[[-24.5  -3.0]
 [ -3.9  23.6]
 [-52.2  21.9]]
:
[-3.0 -3.9]

[[ -8.3 -42.2 -15.3 -23.4   1.5]
 [-18.0 -51.7 -17.3  -4.6 -12.7]
 [-17.3 -54.2 -16.5 -13.3  -6.7]
 [ -4.4   8.9   8.3  -3.0  -4.0]]
:
[  1.5  -4.6 -16.5   8.9]

[[-33.0  24.1 -14.7  37.0]
 [-33.0 -35.7 -14.7  32.9]
 [  0.3  40.4 -14.7  42.7]
 [-33.0 -61.3  -4.0  32.9]]
:
[ 37.0 -14.7  40.4 -33.0]

[[ 36.4  18.9  49.9]
 [-65.0  32.0  63.8]]
:
[49.9 32.0]

[[ 39.2 -42.7]
 [ 52.1  50.2]
 [ 54.6  29.2]]
:
[-42.7  52.1]

[[-12.8 -37.7 -55.9  14.4  35.1]
 [ 13.0  32.3  -4.2 -59.1 -43.8]]
:
[ 35.1 -59.1]
---
[[ 42.3 -63.3 -13.4  15.1 -45.6]
 [ 68.6 -37.0 -15.2  14.4   4.8]
 [ 46.5  -6.3 -32.6  53.5  16.7]
 [ 20.9 -56.5  16.0  35.8 -18.9]]
:
[[ 68.6 -37.0 -15.2  14.4   4.8]
 [ 46.5  -6.3 -32.6  53.5  16.7]
 [ 42.3 -63.3 -13.4  15.1 -45.6]
 [ 20.9 -56.5  16.0  35.8 -18.9]]

[[ -0.6  55.2   3.3  31.6 -40.0  32.6  14.5  -9.5  18.6  -0.7  -7.6]
 [ 18.6  -7.3 -53.9  36.8  38.4  -3.1   5.3  -5.4  51.4  -1.8  -3.8]
 [ 59.6 -27.6   4.4  -6.4 -21.4 -12.5 -13.7   4.1 -19.2  -3.5  -6.7]
 [ 11.3  11.2  -7.7   4.7  12.5  13.0 -21.3 -41.2 -20.3  -4.2  -0.1]
 [-29.9  14.9 -22.8  -6.2  11.3  -5.9 -12.2  47.1 -15.2   9.2   4.6]]
:
[[ 59.6 -27.6   4.4  -6.4 -21.4 -12.5 -13.7   4.1 -19.2  -3.5  -6.7]
 [ 18.6  -7.3 -53.9  36.8  38.4  -3.1   5.3  -5.4  51.4  -1.8  -3.8]
 [ 11.3  11.2  -7.7   4.7  12.5  13.0 -21.3 -41.2 -20.3  -4.2  -0.1]
 [ -0.6  55.2   3.3  31.6 -40.0  32.6  14.5  -9.5  18.6  -0.7  -7.6]
 [-29.9  14.9 -22.8  -6.2  11.3  -5.9 -12.2  47.1 -15.2   9.2   4.6]]

[[ 20.4 -46.2   3.7  17.3]
 [ 16.0  21.0  29.5  12.4]
 [  4.0  64.1  -7.2  -0.1]
 [ -3.5  30.8  28.0 -26.5]
 [ 14.8 -31.2  22.1 -27.4]
 [-38.9 -48.6   9.4   5.7]
 [ 22.4 -30.0  -7.5   9.7]
 [  6.4  64.4  32.0 -24.4]
 [ 53.7  42.3  33.9 -15.3]]
:
[[ 53.7  42.3  33.9 -15.3]
 [ 22.4 -30.0  -7.5   9.7]
 [ 20.4 -46.2   3.7  17.3]
 [ 16.0  21.0  29.5  12.4]
 [ 14.8 -31.2  22.1 -27.4]
 [  6.4  64.4  32.0 -24.4]
 [  4.0  64.1  -7.2  -0.1]
 [ -3.5  30.8  28.0 -26.5]
 [-38.9 -48.6   9.4   5.7]]

[[-20.0   9.3 -26.5   9.1  20.8  -5.1 -12.5  -4.2  34.8]
 [  0.3   1.2  14.8 -14.8 -32.2 -36.7   6.6 -21.5  10.5]
 [  1.7  -1.8  -0.7   2.1   7.2 -32.7   4.5 -27.0  -8.9]
 [ -3.2  -6.9 -11.7   0.8  10.4  58.8  -0.9 -20.0  27.8]
 [ -7.9  -7.0  11.1   4.2  16.8  15.1  -0.9  -4.6  11.8]]
:
[[  1.7  -1.8  -0.7   2.1   7.2 -32.7   4.5 -27.0  -8.9]
 [  0.3   1.2  14.8 -14.8 -32.2 -36.7   6.6 -21.5  10.5]
 [ -3.2  -6.9 -11.7   0.8  10.4  58.8  -0.9 -20.0  27.8]
 [ -7.9  -7.0  11.1   4.2  16.8  15.1  -0.9  -4.6  11.8]
 [-20.0   9.3 -26.5   9.1  20.8  -5.1 -12.5  -4.2  34.8]]

[[ -5.7  -1.8 -13.3 -17.6   3.2]
 [ -8.5  -1.8 -12.2 -14.0   1.9]
 [ -3.3   3.3  -3.7  -1.3   9.0]
 [ -7.2 -63.3  -3.4 -21.7  -3.0]
 [ -5.5 -13.4  -2.1  -8.2   9.0]]
:
[[ -3.3   3.3  -3.7  -1.3   9.0]
 [ -5.5 -13.4  -2.1  -8.2   9.0]
 [ -5.7  -1.8 -13.3 -17.6   3.2]
 [ -7.2 -63.3  -3.4 -21.7  -3.0]
 [ -8.5  -1.8 -12.2 -14.0   1.9]]

[[ -9.5  -5.1 -17.2  -8.9 -14.3 -10.6  -6.4 -11.9  -8.1 -10.0 -11.9]
 [ 29.2  -7.0 -24.7 -25.1 -59.3 -11.6 -11.7 -27.4 -44.8 -29.4 -34.2]]
:
[[ 29.2  -7.0 -24.7 -25.1 -59.3 -11.6 -11.7 -27.4 -44.8 -29.4 -34.2]
 [ -9.5  -5.1 -17.2  -8.9 -14.3 -10.6  -6.4 -11.9  -8.1 -10.0 -11.9]]

[[ 35.3 -21.8  23.8  25.5]
 [ 20.8  32.1  14.2  59.1]
 [-19.3 -11.7   6.7  11.4]
 [ 32.0  -8.2  35.9  -6.4]
 [  7.1  24.9   6.8  37.6]]
:
[[ 35.3 -21.8  23.8  25.5]
 [ 32.0  -8.2  35.9  -6.4]
 [ 20.8  32.1  14.2  59.1]
 [  7.1  24.9   6.8  37.6]
 [-19.3 -11.7   6.7  11.4]]
